Here is a tiny trained network, its code and every weight. The questions are about switching its units off for an input and a class, where a switched-off unit gives its printed mean instead of its output.

import numpy as np


def w(rows, s, z=0):
    codes = np.array(rows[::2]) - 128.0
    scale = np.full(codes.shape[1], s)
    scale[-1] = z or s
    return codes * scale


def norm(h):
    return h / np.sqrt((h * h).mean(-1, keepdims=True) + 1e-5)


def f(y):
    return y / 2 * (1 + np.tanh(0.7978845608 * (y + 0.044715 * y**3)))


def log_softmax(a):
    a = a - a.max(-1, keepdims=True)
    return a - np.log(np.exp(a).sum(-1, keepdims=True))


def net(x, mask):
    res = np.array(x, float).reshape(1, 8) / 4 @ E
    u = 0
    for l in range(4):
        y = f(norm(res) @ A[l][:, :-1].T + A[l][:, -1])
        res = res + np.where(mask[u : u + 3], y, B[l][:, -1]) @ B[l][:, :-1]
        u += 3
    return log_softmax(norm(res)[-1] @ U[:, :-1].T + U[:, -1])


A, B = {}, {}
E = w([
[200,200,147,124,41,120,121,121,145,158],'x0',
[122,101,98,137,165,158,143,121,172,114],'x1',
[91,168,165,163,96,80,126,195,83,112],'x2',
[111,74,171,130,159,75,198,145,133,139],'x3',
[180,172,163,60,176,166,210,46,150,170],'x4',
[94,243,175,165,172,214,173,166,238,142],'x5',
[87,2,133,165,169,115,138,121,149,120],'x6',
[131,145,122,99,134,94,168,200,194,137],'x7',
],0.0072)
A[0] = w([
[149,103,164,188,208,55,125,254,115,136,5],'0.n0',
[144,193,164,149,172,192,141,136,217,117,17],'0.n1',
[156,180,179,141,103,152,125,157,122,51,119],'0.n2',
],0.0052,0.0023)
B[0] = w([
[71,114,115,208,113,69,133,137,191,86,163],'0.n0',
[111,151,60,135,192,198,126,151,117,159,252],'0.n1',
[214,99,31,95,223,92,75,180,201,255,181],'0.n2',
],0.0077,0.0027)
A[1] = w([
[80,106,162,169,135,51,167,214,162,71,65],'1.n0',
[179,194,166,90,87,51,1,189,133,134,3],'1.n1',
[143,161,149,149,162,175,117,114,155,154,81],'1.n2',
],0.0071,0.002)
B[1] = w([
[78,54,117,52,118,74,109,240,145,149,224],'1.n0',
[134,168,139,157,20,123,118,103,106,199,253],'1.n1',
[101,197,77,116,158,118,171,133,154,2,200],'1.n2',
],0.011,0.0038)
A[2] = w([
[146,49,126,118,141,144,148,71,119,83,13],'2.n0',
[119,54,131,120,166,85,2,50,70,22,6],'2.n1',
[211,98,156,43,164,73,251,78,159,124,43],'2.n2',
],0.0062,0.0017)
B[2] = w([
[178,123,157,164,123,95,121,67,110,138,171],'2.n0',
[90,108,58,150,173,132,126,75,159,252,253],'2.n1',
[114,88,240,166,82,132,140,109,132,50,220],'2.n2',
],0.013,0.0036)
A[3] = w([
[144,220,105,166,37,65,82,124,80,145,4],'3.n0',
[161,50,75,130,144,100,70,92,141,143,83],'3.n1',
[91,125,123,170,141,123,94,58,178,254,71],'3.n2',
],0.0086,0.0019)
B[3] = w([
[250,86,126,39,37,221,52,182,44,127,253],'3.n0',
[58,199,101,148,255,66,188,146,75,209,210],'3.n1',
[163,141,27,156,134,187,146,28,52,136,238],'3.n2',
],0.0079,0.0058)
U = w([
[144,91,251,142,123,100,154,67,136,56,9],'0',
[108,91,62,186,189,116,109,32,46,216,28],'1',
[218,152,109,108,31,161,44,170,54,170,228],'2',
[25,45,120,129,147,54,80,244,155,155,145],'3',
[119,229,109,129,200,237,130,158,207,72,228],'4',
],0.012,0.0014)

Each question gives the input, the list of numbers given to net, and the class t.
The units are the neurons (one row each of A and B). Each row of codes is followed by its name. A weight is (code - 128) times the scale printed after its matrix; where a second scale follows, it is the last column's (A, B and U).
mask holds one flag per neuron, layer by layer. A switched-off neuron (its flag False) gives its mean, the last column of its row in B, instead of its output. The means were averaged over made-up inputs and are rounded, as every weight is.
A unit's drop is (log p(t) with every unit on - log p(t) with that unit switched off) / (log p(t) with every unit on - log p(t) with every unit switched off).
The circuit of an input: a set's keep is (log p(t) with only the set's units on - log p(t) with every unit switched off) / (log p(t) with every unit on - log p(t) with every unit switched off). Starting from all 12 units, units are removed one at a time, each time the one whose removal leaves the highest keep (on an exact tie, the one counted first), for as long as the keep stays at least 0.8.
circuit, biggest first: the units of the circuit, biggest drop first
top k neurons: the k neurons with the biggest drops, biggest first
k most important neurons of layer l: the k neurons of layer l with the biggest drops, biggest first
drop when u is switched off: that unit's drop, to one decimal
input [5,6,3,2,-1,0,0,8], class 3: top neuron : (1.n0)
input [-1,5,-6,-3,8,0,8,-4], class 0: circuit, biggest first : (2.n2; 2.n1)
input [-3,-7,-3,6,2,1,-8,-3], class 0: circuit, biggest first : (2.n2; 1.n1)
input [-5,0,5,5,8,-2,-3,8], class 0: top 4 neurons : (2.n2; 2.n1; 3.n1; 1.n1)
input [6,4,1,-2,4,-5,2,2], class 0: top 3 neurons : (2.n2; 0.n2; 1.n1)
input [-7,1,-4,-4,8,3,5,-1], class 4: top 3 neurons : (0.n1; 1.n2; 1.n0)
input [-3,-3,6,6,-1,-4,1,-5], class 3: top 2 neurons : (1.n0; 0.n0)
input [-1,-1,7,-4,-2,7,-6,4], class 2: top 2 neurons : (1.n1; 3.n0)
input [0,-4,-1,-5,-8,-7,2,0], class 1: top 2 neurons : (2.n1; 3.n1)
input [8,6,2,8,-4,-6,-2,4], class 3: 2 most important neurons of layer 0 : (0.n0; 0.n2)
input [4,-1,3,1,-3,6,3,-7], class 4: 2 most important neurons of layer 1 : (1.n2; 1.n1)
input [-3,6,8,1,5,-2,6,0], class 3: drop when 1.n0 is switched off : 0.6
input [3,-1,3,2,4,-5,4,0], class 0: drop when 1.n0 is switched off : 0.0
input [5,-2,0,5,7,-3,-2,-3], class 0: drop when 2.n2 is switched off : 0.1
input [0,-8,6,6,5,-6,4,-1], class 3: most important neuron of layer 3 : (3.n2)
